Each row is followed by its tier, which names the range that a hidden value of the row falls in. A new part has a new value, new ranges and new names.
[-248 -164   87   74   90  305 -402 -334   37  145 -235 -154  -68  192
  -29  293 -183  199 -242 -194 -154 -198  190  -14  -63   68 -213   32
 -304   46  217 -218  300  244  -52 -141 -253   98   46 -119  -15  -33
   29   -3  243  112   11 -127  -87  155   13   97  293   -4]  reg
[ 127  -13  -13   55 -102  -43  -21   -8 -332   88 -129 -112 -198 -159
  228   95  177   18   15   25   93  321  -66 -142 -317  283 -256   42
  287    3 -252 -183  107  125 -143  345 -277 -231  127   49   31 -141
  165 -203 -149 -416 -107   20  193  163 -304 -177   -6  285]  dopif
[  62 -123  165   37   59 -155  306   -8  155  221 -145   84 -180  139
  146  280 -312  284  -79  261 -113  191  151  -25 -395   22  -27   38
  205    6   50 -204  155  -14   24   17 -208 -135  479 -270  -67 -214
 -215  232 -159  289  212  -51  362   75  111  193  -92  212]  mik
[  42 -132   17  207  106  231 -498 -311  -53  344  166  -65  156  232
   80   43   -5  275   36   10   44  351   57   84  221   67 -104  313
 -457  330  122   55   24  -77 -125  -57  -87   85  248  218  -33   93
   41  -74 -106 -139 -298   82 -233  126 -132 -179 -131 -358]  dopif
[-149  249   69 -199 -236 -397  507  427   11  440   83   52 -194  171
  -11  175 -163 -252   46  176  -12   57  248 -107  -86  -28   95 -274
  476 -249 -179   95   71 -187 -120  172  -28  201  -40 -229   88 -203
 -328   25  -92   95   88  297  278  136   78 -119   33  234]  fizi
[-245  141  -59  215   25  165   79   43   23  -12 -129  -66 -348  106
  -47  330  -83   60  -74 -116  -56  140 -195  -67  147  198 -281   38
  178 -100   11 -161  266  475 -162  306  -55   -4   44   -1  -84  115
  246 -306  225 -287  308  101    7 -119  -77   14  252  135]  reg
[ -26   27   42 -181  120 -201  281  -81 -339  412  124   33 -194  -62
  202 -136  -24 -141  180  249   50  101 -102 -206 -195  -70 -198   88
  -17  337 -134  166 -196  -85 -196  257 -102 -120  233  167   27  -97
  -45  222 -318  -43  -48  172    2  106 -231  -71 -245  -19]  fizi
[ -42  -77  240  178  -76    8 -220 -240 -261  414 -205   49 -170   75
  -68  172 -229   32  237    7 -297 -137  -58   30 -101   36 -463 -214
  135   64  225  -89  -96  139   77  259   64 -112 -174   11  -72  -48
  182 -352  -19 -288   54 -109    3   -8 -181 -525 -157  246]  fizi
[-200 -198  190  384  119  274  -78   16 -224 -329  -89 -137   70 -304
  131   62 -350  129  -18   43 -132 -144  -61   49 -106 -287  -13  561
 -298 -288  114  -66 -113 -188  306   31  285 -162  220    6   64   49
  -66 -134  108 -378    2  -74  -95 -253  386 -163 -159  132]  bepag
[  67   52   34  -13   35  -85  444   40  -62   50   41  282 -275 -181
 -182  106   58  -56  190   98 -162   97 -185 -111 -284   65 -387   62
  279 -125   31  110  118  186   94  204   97 -382   81 -231   64 -158
  279 -175  113 -271   53   28 -187  137 -169 -356 -241  231]  fizi
[ 185 -135  -75  237  391  -16 -333   -3   32   35   80   95 -149 -116
 -114  261  377  180   75  -12  135  259 -204  326  -61   95 -286   75
 -135 -199  -83  190  350   49   51  199  -18 -193  228  -67  -11   78
   83 -372   15 -380   41  -12 -267   45   24 -422 -228 -200]  fizi
[ -82  153  -26  -37 -215   48 -176  -22 -229   94  143  -76  -48  -93
 -271    0  165 -135 -109 -392  -91 -277    1   49 -219  156 -365 -245
  140  -64 -210  254  238  -21   48   97  -90  185 -496 -168  133 -123
  -74 -239  168 -401 -303  113   36  322   53 -315  376  198]  reg
[ 240   32  104  216   93  248  -85 -149  271  211  154   47   37  198
 -199   22   56  570 -157 -194 -101  251  121  -81 -273   80  -86  276
 -370  328   68  158  208  -92   97 -229 -229   -4  305 -278 -104  -92
  -37  291  -22  335 -426   48  -61  375   37   42   20 -456]  Vita
[-126   29   93  127  110  184 -344  -38   48  243  418  -25  150   39
  -98  142  236  -23   88  -60  207   63  -52   61 -239   17   92  129
 -373  -16   -7  129  160 -422  100  -19  231  115  -72  -37  137    5
  -76   13  336  -90 -141  -55 -584  150   80 -244  -16 -363]  dopif
[-252   -4  100  356   40   54 -400    1  -45  309   -4 -216  -61  199
  -71  220  -26   65   30 -298   91  178   72  122  193 -142  375   31
 -164  -85  371  128  123  -52  -73  -31  184  539 -237  -24  -97  400
  -95 -229  292 -227  289  -11 -487  -19  189  120   58 -349]  rad
[-217  254 -118 -285   35   96   55 -341 -385  470  301  114   53 -134
  -25   95  462  -55  176  127  -16   63 -413 -367 -495  189 -548  -89
   84  254  -78  301  224  222 -301  348 -170  -78 -111   64  270 -240
   58   11  133 -384 -140  147 -233  312 -364 -676   50   63]  sopag
[ -56   93 -118  -30 -216  -35   36   14  -56   76  245  170 -124 -130
 -132  -43  -91 -283  163  -12  -40  -89 -141  100  255  138 -580   75
  184  118 -309    8  -60  -96    9  277  123 -164  -27  137  164 -185
  162 -301 -196 -591 -401  299   25   75 -151 -594 -176  164]  fizi
[ 255 -241 -103 -319  -30 -235  146   85 -427  -63  -51  277    4 -400
   75 -180   82 -405   -2  -70  161  -41   76   12 -272   15 -175 -253
   92 -205 -128  487  143  264  234  -48  -56  -55 -285 -160  172   65
   15 -149  158 -285   -1   -6  -67  202 -109  179  296  430]  rov
[ -37   94 -111  -11 -200  -31  261  115  -29  100   17  133 -126   -8
 -182   64 -113 -209 -105 -190 -156 -304   49  155    6 -165    0 -228
  249 -253  -98  278  100   82  194 -137  -56  270 -258 -230   15   67
 -249  -64  158 -178  -56   87  109  204  299    4  155  200]  rov
[  34   38  272  278 -171  170  -24  -61  -76  108 -204  166  -11  -74
 -116  286 -448  278  138  -95 -238 -118    9 -160 -364 -177 -155 -131
  276 -153  300   64   11   48  275  125  105  174 -239 -313 -239   69
   -8 -108  220  -51   84 -119  205 -169  308 -150  161  254]  mik
[-333  -14 -136   26 -110  337  -62 -276   48  192   25 -214  110   23
  -80   65 -290  318 -277  114 -211 -248  231 -161  298 -235 -356  381
 -254  521  150 -442   72  126 -210   -6 -152  366  387  256  -85   27
  187  142  120 -152  -77  252   -5 -238  117  208  272 -290]  rad
[  12 -114   30   38  241   58 -258 -100 -535  447   47  -40  224   13
   76 -123  242  -99  171   68  141   55   33  -77 -197 -121  -82  -69
 -322   42  -41  493   22  -33  -41   -9   86  165  -93  107   28  149
 -219    9   99 -110  -61  -36 -375   30    3   -8  110 -151]  dopif
[  66    5  157  284  -83   96  -87  166  328   36   45 -402  -32   74
  -35 -100 -144  372 -247 -174  -23  238  478 -110  -47  -86  285  594
 -376  244  -26 -260 -119 -385    6  -58  -98   18  476  -82  -38 -112
  127  281 -238  283 -482  205    8  132   59  239  -94 -457]  rad
[  28 -148  -78 -162  165  238 -443 -348 -289  211  -14 -157  148   -7
  -80  -93  111  118 -229 -145   34 -198   46  -20  -89 -146 -312  152
 -414  379 -125  328   25   47 -169    4 -501  205   26  229 -108  -22
 -118   97 -115   11 -278   45  -67  198   -2  176  337 -188]  sopag
[-121  163  -48 -247  -79 -130  418  151 -224  224   67  125 -158  -76
 -133  -45 -166 -148    7  130   89  -21   35 -270   40 -170 -219  163
  336  259 -220  190   15  -64 -275  104  -94  161  155   16 -121  -50
 -152  219 -183  -70   12  220  112   56   54  333  119   98]  nak
[-188   19   -7  -51   77  234   77  -31 -371  276  -40  -39 -164    7
   47   18  120   38   36   76   56  165  124 -168  -22  134 -318   50
   94  135 -258 -101  187  209 -252  134 -272  110   51  130   42  -35
   28  -73  -10 -359  -29   16   93   60 -211   -1  231    9]  fizi
[-116 -117  203  184 -120  132  -87    8 -193  147 -224  -78  144 -128
  176  109 -173   82   20  -12   -3   83   45 -300 -381   14  -12   52
 -111  -38  186  -62    3  148  172  140  129    2  -22  -61   99   23
  105    1  269  -57  119 -102 -170 -129  -34   16  208   99]  Vita
[-551  116 -112   22 -157  -30  182  -30  462  377  -18 -113  -62  273
 -127  299 -497   60 -227   37 -182 -281  308 -162  330 -105  -82  136
  -20  248  127 -199  145   16 -272  -41   33  291  428 -121   81 -142
 -127  471  -53  349  -77  352   36  -20  312  110   -5 -180]  bepag
[ 396 -267  214  111  143   19  492  374  -66   59  138  608 -116 -165
 -390 -111    7   53  395  175  161  258  200  198  -64 -105 -200  116
  279  106  -25   60  -27 -200  454    6  228   40   -6  -45 -171   40
  113 -474  114 -465  210 -112 -292 -147 -118  195 -138 -179]  rad
[ 446  -38 -213 -352  227 -527 -130  236    1  445  368  109  -76  -99
 -193 -142  762 -228  -19  142  296  295   66  389 -144  161 -124 -239
  -52  -57 -477  593  274 -106  -93  122 -194 -226  176  -24  260 -179
  -95   11 -322  -60 -241  117 -161  497 -264 -340 -156 -151]  sopag
[  59   30  100  304 -368  276  -50  143 -346  255 -123   -8  230  -96
  -70  -86 -124   69  298  277   -5  253  157 -206   77 -147 -224  355
  337   40 -140 -328 -230 -188    4  157  224   -3  140  204  -67  -82
   97 -271  -96 -603 -245  -66   -8 -250  -72 -254  -57  158]  nak
[ 153 -166  554  512   29  601   61   92   42  -14  -74  275  -91    4
 -105  205 -288  454  350   14   -9  307  -16  -81 -369 -118    5  410
  -35   -2  155 -420 -197 -354  524   96   71  -22  -10  -26 -301   11
  179 -351  283 -251  119 -398 -282 -227  -19  -86 -160 -318]  rov
[-102    6 -194  -91  -98   24  -58  -93 -121   20  -85 -138 -105  -81
   20  -26   34 -156 -393 -337  -75 -301 -165   71  -24   14 -129  -90
 -140   83 -179  290  112  379   32    0 -312  137 -100   58   97  100
  -92   94   56 -111  -62  112   71  258   65  206  359   85]  Vita
[  -2  -75  -77  359 -317  260  -39   29 -133 -125   24 -262  149 -130
  481 -105 -108 -236  -21   89   -7 -120 -123   39 -223  115  -76  233
 -244 -293 -473 -392 -299 -331  349  168   68 -407  203  181  327 -336
 -124  -16  -60 -353 -563   31   73    4   55 -537 -163  255]  rad
[ 134  -77  238  233 -279   79  -82  149 -161  -11  -26 -179  279 -246
  145 -272 -164   19  -37   19   21  111 -127 -270 -342 -222    3  636
 -420   64 -167  -32 -379 -529  323    8  170 -384  323   24  113 -174
  -24  159 -127  -35 -412  -16 -339   71   33 -160 -215  -93]  rad
[ 174 -394  101   50  140 -157 -468 -123  240   24 -235 -222 -145   24
   24  154  -24  383 -346  -97  -40  400   86  222    6  195 -253  246
 -340  186   82 -161  271  262  -62  169 -320 -192  463   81    2  -39
  322  -98 -156   16  199  -40 -136   22 -163  189   62 -203]  fizi
[   4  -82  426  338   10  256  -19   89  219   44 -262  184 -173    8
  215  428 -401  256  157  -30 -114  -33  204 -141 -532   65   26  -70
  -67 -428  101 -383  112 -182  488  -37   49 -207   90 -499   30 -181
  -82   40  174  242 -180 -218  208   43  132 -442 -189   48]  rov
[   2  210  -26 -146 -206  116  253   24 -191  242  310  318   91  -21
  -33   62 -186 -251  159  142  101 -166 -157 -220 -167 -114 -136  -86
   99  -82 -138  350  -72 -272   85   52   25   74 -231  -79  -60 -116
 -212  155  201   47 -214   76  -75  148  135 -211  141  195]  nak
[ 441 -104 -104  220  179  146   -9  204   32  -61  118   15 -134    0
  -94  -67  422   85  128  -64  227  573  172  272 -118  121  156   77
   80 -405 -357  249  183  -45   52  100 -136   19   -2  -28  -40  -50
  -14 -121   10 -278 -180 -131 -189   70   64   63   48 -187]  fizi
[ 216 -133 -209 -299   13 -298  148  -40  -29  223  213   91 -135   37
 -107  -63   26  -35 -200  158   35   99   92  279  247  -66 -202   40
   61  299 -104  167  119   34 -178   26 -311  163  232  195 -115   -1
  -17  -17 -171 -146  112  214   13  145  -42  336   70  -49]  nak
[-235  310 -114  -52 -198  189   87 -107  108  397  179 -165 -194  236
 -116  222  -97   49  -42   61 -174  -78   36 -152  213  -58 -272   84
  107  207 -139 -202  -59  -61 -362  368 -336  242   42  229 -184 -149
  207   11  -16  -56 -201  321   29  -14  -34 -285   50 -210]  mik
[  15  166  280  189   18   34  164  177  176  193  236  168 -147   11
 -167  157  -20  169  359   17  122  450  -57 -142 -338  -51  190  212
  231  -62  101   84   25 -363   37  209  270  112   -6 -184  -33  -99
  -77   78   48 -103   58  -44 -287   -7   75 -160 -229 -263]  reg
[   5  -59  100  -27  268  -32 -126   15  146   78 -208   14 -343   75
   -5  393  132   63   -5   44 -101   55   52  186 -233  214 -225 -146
  183 -234  -33 -201  309  379  -18  275 -157 -205  172  -65   70 -174
   89 -264  -30 -100  182  -56  224   42 -218 -206  -11  180]  nak
[-148    1 -108   83  -55  126  -43 -137 -373  221  197 -185  134   37
  340 -161   50 -319   50  132  126   40 -196  -30 -153   18    7  222
 -242  -36 -369  135 -194 -281  -61   21   -9 -196  132  190  242 -152
 -328  175 -134 -206 -336   15 -142  225    7 -219 -114  181]  rov
[ 125 -205  234   -7 -428   49 -140   19  144 -108 -182   78  110 -203
    2  253 -321   45 -183 -204  -79 -192  112  -62 -497  148 -165   25
  126   13    5 -213  -93 -128  428  196 -271 -165 -102 -134   96 -341
  154 -242   31  -48 -273  -25  215  221  -97 -240  103  349]  dopif
[ -81   67  109 -186    9  -58   99  218    1  165  296  212 -189 -172
 -322  -10   77  -98  -20 -132    4 -310  117  223  -99  181 -422 -193
  153  299 -323  129   77  -40  208  241  -72   78 -181   34  218 -161
   10 -267 -165 -361 -219  221  380  200 -192 -337  143   30]  reg
[   8   17  218  -11   79   11  272  240 -130  232  158  396 -135 -141
 -150   -7 -160 -143  273  112   66 -131   83   51 -164 -239  -23 -170
  117 -104  -36  164   45 -169  350 -106  351  192 -178 -196  -29  170
 -164   39  232 -132  174 -140  -81 -103  174   64   49  -39]  mik
[ 201   13   75  199   95  133 -290 -100 -139  145  119  -10  -46 -144
 -120   96  214  323  151  -11  179  457 -170 -187 -190   36 -270  348
 -107  196   64   52   98 -145 -144  306  -75 -111  138   35 -208   25
  346 -171   40 -265  -84  -10 -410   22 -170 -220  -81 -286]  reg
[ 102  -50   83   17   94    7 -234 -115 -348  309 -223 -256  -45  113
   55  173  281  168  129  109 -111  380  131 -141 -354  175 -363 -146
  173 -213   -1  -27  218  265 -305  471 -250   -6  -88   68  -57 -214
  173 -376   72 -264  122    2  -69 -105 -241 -265  234  153]  fizi
[ -55  -40  385  296  211  323  -65  -48  -42  336 -195  128 -171  146
 -101  223 -138  425  277  125 -251   68  103  -76 -179   21 -456  116
   -2  110   21 -303   66   -7  111  161   33  -72  231  -20 -105 -157
   12 -150  -92 -158  -72 -112   94 -151  -82 -427 -224 -248]  nak
[ 137 -346   14  168  154 -162 -287 -144  -41   61  -98 -226  -26  -95
   78 -117   33  213 -187    3 -175  204  213  284   -7  116 -253  306
 -317  174  -13  -58   89  141   45  -20  -31 -350  508   24  193  -42
  204  -94 -327 -232 -196   59   50  121 -122  -85 -233   26]  mik
[ 122 -162  242   26  374  -34  -36   59  -81  260   27  210  -36  -29
 -182  144   27  241  193  173   11   74  326   62 -226  -97 -169  105
  -14  134  126  116  114 -119   84   23   40  -10  248 -130  -80  -35
  -31 -181 -132  -27  -42   30   64   30  -67  -84 -199 -118]  dopif
[ -71   14   55  -62  173   69 -318 -171 -249  180  116  -22  -45  -78
 -123  126  111 -106  153   56    4  -14 -209   98 -123 -260 -106  112
  -42 -217   16  310   61 -142 -127  156   53   70 -148   79  -76   35
  -84  -63  117 -270  117 -150 -391  -11  167 -226  -43   -1]  mik
[  72  -28 -140  217 -240  -56  -59   46   35  306  -97   41  155 -138
   80  182   37  128  -49   58  128  221 -103 -127 -178    6    9  -23
  106  -31  -36  102  146   69   42  103  -12   56  231 -104   65   36
  -62  207   53  -91  -29  -20 -138   32  175 -135  -22  -53]  nak
[-246  100  124  109  138  366   42  -72   -3  327  164   67 -142  270
 -164   95  -31 -118  232  -35 -148 -190   75  204    9 -207  140  -16
   -1 -136  -54   97  -97 -133   83  -62   62  321 -236   81    5   -3
 -293  -12  114 -170  -71 -117 -139   54  158 -171  -92 -191]  mik
[-115 -120  123  581  -83  315 -438   20  -42  146 -161   -2  168 -215
  -32  214  101  274   80 -379   22   50   75   51 -286   90  113 -211
 -110 -214  243   52  266  227  441  -29  297  329 -305 -256  228  303
   23 -231  441 -473  -32 -206 -201  -61  202 -369  159 -191]  reg
[  68   -4  182  -85  102 -213   95  420  161  239  106  138 -162    4
 -181   -1    8   14   49  -30  172  278  321   37   38   -9   36   50
  -14   30 -160  193  141 -158   50   39   54  133  126 -144   59    9
  -45    3 -147   60  -39  166  -37   74  -49   88    0 -313]  fizi
[  88  -21 -219  -21 -234 -270   38  187  333  224 -168    5 -263  -97
   31  122   89 -153  -68 -125  166  240  195  -22  122  109   87  -74
  220  -49 -168 -119  158  171 -102  110 -149   25  248 -117  147  -43
  181  177 -166  -56 -181  142 -111  202 -123  -18 -177 -172]  sopag
[  59  -87 -122   33  -34  159   28  -78   87  272  -35   81   55   32
 -105   77  -28  265 -153  107  152  150  102 -145  -15  -51 -190  243
  -35  395  -92 -120  166   24 -126  -80 -300  109  443    5 -135  -34
  -28  247  -45   71  -60    0  -72   91   15  347  155 -222]  reg
[ 311 -219  340  116 -134 -147  100  263  110   -1 -335  287 -193 -178
 -100  166 -322   92   48  -75 -254 -109  107  147 -258  -60 -194 -213
  143 -346   85   22   -9   83  584  130   54 -164  -98 -265  -38  -88
  105 -242   59  -39   86 -142  114  -61   82 -280 -107  136]  Vita
[-127   -1 -398 -245  -30  186    2 -447 -130  332  -43 -231 -150  168
  122  200   49   56 -356  245 -121 -279   12  -58   86  166 -625   10
    4  401 -315 -325   90  309 -505  319 -855 -100  403  376 -103 -359
  130  104 -217   -3 -225  220  368  204 -236  -89  219  200]  rad
[ 185 -228   23  119 -209  300 -260  -18  120  -19  105  -92  350  -63
  160  -17  -84  120 -252   -7  128   -6  -34   68 -253  -56   40  366
 -500  -11 -340   12 -167 -488  326    7 -327  -90  219  167   84 -293
 -216  215  -28   99 -462  -71 -177  148  216 -137   50 -229]  Vita
[ -13  -96  210  189  167  -71   61  208 -359  377 -232  134  -21   78
   93  107  -56   36  146   69   50  161  113  -42 -153 -111   82 -149
  -11 -245  107  279  131   86  151 -126   92  110   -3 -241  -10  204
 -357 -166   75  -52  242  -85  -18   53   69   -2   10   66]  reg
[ 126 -166   21  -38 -144  -59 -276   82  -18  286 -163 -140   28   34
   25  105  160  167 -296    7 -106   42  158  215  -38  165 -333  -90
  -94   30 -280 -180  191  104   80  139 -425  -16  182  129  134 -195
  -18 -249 -141 -222 -125   66  194  159 -154 -299  139  -65]  Vita
[-455   66 -259 -102 -397  134   79  -51 -157  441  -79 -374  111  123
  324  105 -119 -281 -344   70  142 -211  121 -328   29  -34  145  -47
  -67  184 -258 -265  -26   60 -293   61 -342  377  114  261  110  -14
 -140  430  189  109   -6  113  -77   56   70  380  424    2]  dopif
[-210   71   34 -218 -305  -37  337   24 -366  352   -6  328  -60 -103
  -88  203 -295 -291  104  170 -118 -478 -352 -128  -82 -150 -721 -319
  389  147 -200  -18  -66  -39  123  383 -115  200 -306  164 -142  -73
  -78 -351  213 -436  308  141   -2 -193   46 -276  216  255]  mik
[  72 -153 -114   13 -213 -345  109   68  -17  337 -256  264  -12 -154
 -109   93 -160 -201   16  -65   32 -274 -197   16   -9 -235 -292 -299
  232  199   48  164   19  131  207  104  106  267    5  -29 -103  166
 -123  -35   69 -185  306   91 -296 -136  178  193  -10  -95]  Vita
[-359  105  313  111  149  284  -79 -117 -142  283 -294 -308 -158  339
 -154  177 -122  213   47   86 -304  -40   81 -194 -139 -155 -286  393
  108  216   76 -451  -39   57 -299  175  -86   33  269  152 -148 -212
 -101 -202 -129 -126  169  -12   52 -116 -158  100   44   10]  rad
[-150  -59 -165 -188  228  -10 -276  -35 -147  511  103 -353   99  373
  -72  -72  220   15 -373  206  -13   17  156  244  395 -132 -162  237
 -495  176 -352  253  104  -33 -415  -72 -455  100  442  353   36  -75
 -335  104 -298  132  -90  182  -71  217   19   91  159 -262]  sopag
[ -50  -84  -18  -41   73  208  -36  -20 -382   58  -41   14    9  -71
  425  256   54 -131   54  160  260  124 -138  -39 -334  -52  183  -88
   73 -401 -190   51  110  -21    1  165 -278  227 -123  139    1   18
 -381  -49  225 -263  205 -153   26  -40  140   36  226  173]  dopif
[ -50 -352 -188    5  -63   52 -206 -146  279  -49 -233  -79  -83 -113
 -153  177  -86  259 -502 -257   12 -114  234  217  -13  365 -425 -100
   78  427 -146 -188  400  565   -9  154 -420  143  236   75  103  -85
  223   68  -44 -130   88   -5  306    7    7  495  545   71]  Vita
[ -14   47 -226  452 -119  343  -55   -7  125 -192  232 -167   16   26
  -76  -58   29  131  -83 -183   43  266 -180  112  296   52 -166  581
 -184   62 -279  -88    8 -191   -9   70   25  -16  276  155   -4   -5
   69 -161  -16 -510 -389  220 -283   -6  180 -112  -81 -277]  sopag
[ -94  185  119  149 -264  212  132  -12  274   60 -179  332 -126  -41
 -236  260 -471  -50  180  -74 -209 -420 -396 -223  -89 -252 -477   15
  228   61   54 -195 -119   31  302  207  252    2  -12  -92 -182  -85
   27    9  176  -57   18   18 -132 -258  178 -216  -27  -19]  rad
[ 186 -124 -217  -18 -169 -112  352  242   42   43  216  351  -35 -251
 -356    3  208 -127   20   31  286  257  -50   90   52   22 -167  154
  327   76 -192  149  234 -105   81   18   40   62   74  -57  -23   22
  163 -141  225 -470  138  -11 -552  104   42  238    5 -111]  nak
[ -49 -141   58 -171   27  -21   12   18    7  200    3   33  -41   28
 -205  -20 -140 -150  -56 -100  -58 -298  304   50   48 -196 -103   -9
 -142  143   22  164  -44  -65   65   -3  -66  269 -100   62  -52  -34
   14   17   73   69  -60  111 -233   23   55  237  125 -196]  nak
[-490  180  583  151 -188  253 -111  244 -113  278  -87 -140   52  -52
  -84  238 -384   37  331  104   -1  -43  151 -531 -384 -118 -127  186
  127    2  132 -440 -141 -365   28  458  474  162 -189   18   21 -187
  131  -73  277 -101  178  -78 -215 -466  -20 -228  204  -39]  bepag
